[[193,177,184,165],
[77,152,138,200],
[113,177,161,208]] → 177

[[110,123,181,108,158],
[198,149,120,87,153],
[50,73,101,152,101]] → 101

[[187,194,63,83,158,96,164],
[139,134,115,154,87,79,71],
[171,99,97,96,163,183,124]] → 163

[[103,102,170,136,163,139,160],
[140,98,116,184,92,122,111],
[138,145,140,71,149,123,96]] → 149

[[127,199,53,104,127,124],
[129,53,141,131,198,132],
[138,80,158,63,157,111]] → 63

[[118,115,135,128,103,168,149],
[135,156,91,110,184,49,113],
[147,136,143,145,141,97,88]] → 141

[[174,91,144,88,162],
[75,169,75,75,125],
[164,152,137,86,58]] → 137

[[156,115,127,147],
[161,121,109,74],
[194,135,154,181]] → 135

[[120,126,145,124,178],
[161,60,177,175,100],
[79,165,109,94,132]] → 109
---
[[129 182 135  78  63 143 163 131 156]
 [133 123 116  86 132 123 179 104 119]
 [161 133 146  94  89 138 153 140 127]
 [118 118 139 144 147 139 109  92 103]
 [100 156  84 135 127  87 127 150 180]
 [134 117 141 155 124 151 103 112 116]
 [133 100 125 153 152 110  97 172 137]
 [146 136 151 104 104 146 158 104 109]
 [156 149 139  89  91 138 168 114 124]] >> 149

[[ 78 129 153  80 172 158]
 [ 98 111 154  50 147 126]
 [ 96 124 190 135 150 181]
 [115  99 125  51 135  95]
 [116 162 185  81 122 164]
 [ 74 102 122 129 192 149]
 [111  87 166  60 131 117]
 [126 131 203 140 114 174]] >> 131

[[119 126 116 117 152 105  91 124 120  98 125 104]
 [191 137 122 138 166 128  83  87 128 144 153  75]
 [131 105 126 106  90 112 144 175 117 134 100 153]
 [125 151 130 139  78 117  82  79 122 145 108 132]
 [ 86 133 136 140  86 115 169 138 120 122 113 109]] >> 133

[[198  64 164 118 158 135 110 193]
 [136 104 157 141 153 152  99  61]
 [118 113 142 166 144 170  98  56]
 [ 50 152  59  93 174  77 189  71]
 [ 83 169  77  87 120 108 188  88]
 [182  60 139 173 166 105  80 209]
 [ 66 150  49  95 182  76 173  64]] >> 150

[[141 157 163 113 137 137 153 150 142 158 160]
 [180 153 151 176 188 143 172 137 166 138 165]
 [162 124 143 176 169 120 153 106 162 136 145]
 [137 141 133 128 139 137 140 142 132 136 139]
 [128 146  88 151 126 173 120 169 109  83 103]
 [146 116 125 175 150 124 136 107 149 118 125]
 [166 145 143 158 175 137 161 135 153 141 156]
 [125 148 160  86 122 126 142 146 130 168 156]
 [148 110 172 148 152  88 151  80 171 170 156]
 [107 123 104 124 103 139 108 138 109 109 102]
 [144 118 174 132 147  92 151  91 164 175 160]] >> 118

[[ 79 151 127 175 137 164  95  63 105 172]
 [167 100 145 121 126 136 133 141 108 128]
 [150 131 144  87 118 130 182  87 105 148]
 [140 106 151 109 128 145 143  85  85 158]
 [129  98 135 136 144 142 121 101  92 156]
 [167 174 169  91  52 156 156 137 136 156]
 [174  90 148 150 133 131 101 182 119 121]
 [139 102 137 152 149 139  92 122 102 150]] >> 102

[[142 139 142 120 106 115 105  96]
 [190 197 192 181 163 167 158 144]
 [ 80  88  76 109 101  95 106 114]
 [140 140 141 140 124 126 119 112]
 [ 77  77  73  64  69  69  74  78]
 [144 143 140 164 159 164 169 173]] >> 143

[[129 129 187  65 129 128 187 187 129 129 128 129 188]
 [131 131  69 191 130 131  69  69 130 130 131 130  68]
 [124 124  68 190 123 124  68  69 123 123 124 123  68]
 [125 125 186  65 126 125 187 187 125 125 125 125 187]
 [127 127  68 192 127 128  67  68 127 127 127 127  67]
 [129 129 187  65 129 128 187 187 129 129 129 129 187]
 [128 127 187  65 128 127 188 188 128 128 127 128 188]
 [127 127 187  65 127 126 187 187 127 127 127 127 188]] >> 127
---
[[138 131 130 128 140 147]
 [142 149 198 119 128 138]] value 149

[[168 120 100  96 203 171 158]
 [175 164 175  79 152  54 177]] value 164

[[139 112 149 141 119  63 123]
 [ 89 169  89 126 125 148 135]] value 169

[[ 47 204 202  53 206  48  51]
 [128 118 138 138 127 128 129]] value 118

[[108 168 149 156 117]
 [142 146  62 168 127]] value 146

[[149 131 104  86]
 [126 164 150 200]] value 164
---
((163, 103, 90, 95, 80, 116), (146, 118, 134, 124, 62, 107)) Answer: 118
(202, 101, 187, 117, 158) Answer: 202
(123, 57, 192, 67, 82) Answer: 123
(71, 207, 64, 136, 175, 175, 112) Answer: 64
((110, 100, 165, 86, 175, 145, 168), (122, 136, 84, 188, 61, 87, 74)) Answer: 84
(184, 97, 60, 136, 190) Answer: 184
---
[[169,88,84,88,170,169],
[177,155,158,155,177,177],
[68,111,109,111,68,68]] --> 169

[55,120,60,158,123] --> 55

[167,142,135,209,80] --> 167

[[101,146,106,141,105],
[173,66,198,172,184],
[91,169,81,113,88]] --> 101

[[197,187,193,58],
[166,177,188,198],
[170,193,186,201]] --> 197

[200,196,60,58,61,201,53] --> 200
